Below are the code and all the weights of a small trained network. Each question names an input and a target symbol and asks about switching units off, where a switched-off unit gives its printed mean instead of its output.

import numpy as np


def w(rows, s, z=0):
    codes = np.array(rows[::2]) - 128.0
    scale = np.full(codes.shape[1], s)
    scale[-1] = z or s
    return codes * scale


def f(y):
    return y / 2 * (1 + np.tanh(0.7978845608 * (y + 0.044715 * y**3)))


def softmax(a):
    e = np.exp(a - a.max(-1, keepdims=True))
    return e / e.sum(-1, keepdims=True)


def log_softmax(a):
    a = a - a.max(-1, keepdims=True)
    return a - np.log(np.exp(a).sum(-1, keepdims=True))


def net(x, mask):
    ids = ['ΓΔΞαεζηθλμπτψω'.index(c) for c in x.split()]
    T = len(ids)
    res = E[ids] + P[:T]
    r = res
    for j in range(2):
        rows = slice(2 * j, 2 * j + 2)
        q, k, v = (r @ M[0][rows].T for M in (Q, K, V))
        z = softmax(np.where(np.tri(T) > 0, q @ k.T / 2**0.5, -1e9)) @ v
        o = O[0][rows]
        res = res + np.where(mask[j], z, o[:, -1]) @ o[:, :-1]
    y = f(res @ A[0][:, :-1].T + A[0][:, -1])
    res = res + np.where(mask[2:14], y, B[0][:, -1]) @ B[0][:, :-1]
    return log_softmax(res[-1] @ U[:, :-1].T + U[:, -1])


Q, K, V, O, A, B = {}, {}, {}, {}, {}, {}
E = w([
[144,190,212,130],'Γ',
[107,51,161,110],'Δ',
[138,183,161,140],'Ξ',
[80,233,164,83],'α',
[142,203,212,103],'ε',
[182,81,103,149],'ζ',
[72,117,118,160],'η',
[145,152,167,138],'θ',
[89,67,107,72],'λ',
[104,158,207,208],'μ',
[103,140,193,51],'π',
[252,180,33,149],'τ',
[70,133,126,195],'ψ',
[48,170,101,152],'ω',
],0.016)
P = w([
[255,215,175,146],'0',
[206,199,178,139],'1',
[161,188,181,129],'2',
[120,170,186,121],'3',
[83,158,193,117],'4',
[48,138,199,105],'5',
[18,126,202,95],'6',
],0.0094)
Q[0] = w([
[79,163,106,177],'h1',
[110,186,248,127],'h1',
[48,223,244,153],'h2',
[183,130,223,43],'h2',
],0.015)
K[0] = w([
[145,181,227,90],'h1',
[8,105,183,113],'h1',
[34,137,235,112],'h2',
[51,57,53,127],'h2',
],0.015)
V[0] = w([
[164,130,138,162],'h1',
[90,81,109,128],'h1',
[134,112,128,247],'h2',
[83,189,63,152],'h2',
],0.014)
O[0] = w([
[60,95,128,129,149],'h1',
[187,119,157,207,2],'h1',
[52,106,159,254,84],'h2',
[109,208,21,194,107],'h2',
],0.0093,0.0066)
A[0] = w([
[105,31,115,133,215],'n1',
[95,69,82,21,162],'n2',
[223,218,219,186,120],'n3',
[190,123,175,191,201],'n4',
[87,8,32,138,254],'n5',
[133,118,228,75,181],'n6',
[211,200,127,152,119],'n7',
[230,207,190,43,145],'n8',
[254,195,77,114,163],'n9',
[229,124,82,148,161],'n10',
[67,143,247,131,119],'n11',
[77,197,72,125,159],'n12',
],0.0095,0.0093)
B[0] = w([
[173,49,149,95,151],'n1',
[112,133,123,64,201],'n2',
[110,35,2,111,160],'n3',
[147,65,83,196,150],'n4',
[172,56,38,188,153],'n5',
[134,163,184,145,236],'n6',
[91,69,109,103,142],'n7',
[176,149,107,179,252],'n8',
[84,77,82,102,172],'n9',
[50,51,121,87,128],'n10',
[66,87,170,157,204],'n11',
[98,173,134,151,182],'n12',
],0.012,0.016)
U = w([
[10,82,185,60,51],'Γ',
[169,95,230,125,147],'Δ',
[132,190,209,150,87],'Ξ',
[118,191,42,54,107],'α',
[51,128,181,32,169],'ε',
[251,2,30,169,120],'ζ',
[224,120,108,251,243],'η',
[143,169,152,151,169],'θ',
[224,43,66,4,135],'λ',
[30,49,122,155,3],'μ',
[172,212,207,54,124],'π',
[63,56,9,106,53],'τ',
[144,106,78,234,139],'ψ',
[129,248,149,211,217],'ω',
],0.0078,0.0052)

Each question gives the input, a string of symbols that net reads in full, and the target symbol t.
The units are the heads (2 rows each of Q, K, V and O) and the neurons (one row each of A and B). Each row of codes is followed by its name. A weight is (code - 128) times the scale printed after its matrix; where a second scale follows, it is the last column's (O, A, B and U).
mask holds one flag per unit, heads first, then neurons. A switched-off unit (its flag False) gives its mean, the last column of its rows in O or B, instead of its output. The means were averaged over made-up inputs and are rounded, as every weight is.
A unit's drop is (log p(t) with every unit on - log p(t) with that unit switched off) / (log p(t) with every unit on - log p(t) with every unit switched off).
The circuit of an input: a set's keep is (log p(t) with only the set's units on - log p(t) with every unit switched off) / (log p(t) with every unit on - log p(t) with every unit switched off). Starting from the 12 units with the biggest drops (on a tie, the unit counted first), units are removed one at a time, each time the one whose removal leaves the highest keep (on an exact tie, the one counted first), for as long as the keep stays at least 0.8.
circuit, biggest first: the units of the circuit, biggest drop first
unit that matters most: the unit with the biggest drop
k most important neurons: the k neurons with the biggest drops, biggest first
which heads matter: for each layer, one digit per head in row order, 1 if its drop is at least 0.15 and else 0, layers parted by /
input ω μ λ ψ ω π η, target π: circuit, biggest first : [h2; h1; n3; n6]
input Ξ Δ ε, target η: circuit, biggest first : [n8; n3; n6; n2]
input ε α Ξ, target α: circuit, biggest first : [h2; h1; n11]
input ω Γ μ η ε, target ψ: circuit, biggest first : [n3; n2; h2]
input τ θ α ε τ, target τ: unit that matters most : n5
input Ξ ε Γ η Γ, target ψ: 2 most important neurons : [n3; n2]
input λ Δ π ε ε ω, target ε: 2 most important neurons : [n2; n8]
input τ Ξ α, target α: which heads matter : 01
input Ξ ζ λ Ξ λ ψ π, target π: circuit, biggest first : [h2; n6; n8]
input Ξ Γ Δ π τ α Ξ, target α: circuit, biggest first : [h2; n11]
input η ζ ψ Γ ω α θ, target α: circuit, biggest first : [h2; n11]
input λ ω Ξ ω Ξ, target τ: 2 most important neurons : [n3; n6]
input π η μ λ Ξ Ξ, target ω: which heads matter : 00
input μ Δ μ η Δ ω ω, target μ: circuit, biggest first : [h2; n11]
input α η Δ ε, target η: which heads matter : 11
input Γ Δ Ξ ω Δ, target Δ: circuit, biggest first : [h1; h2; n3; n1]
input ψ τ ψ, target ψ: which heads matter : 01
input Ξ λ λ Γ ψ Ξ, target μ: 4 most important neurons : [n8; n3; n6; n11]
input ε τ Γ θ ω, target Γ: 2 most important neurons : [n8; n11]
input ψ ψ η, target η: circuit, biggest first : [h2; n5; n9]
input Ξ η ε η, target ε: 4 most important neurons : [n8; n2; n3; n4]
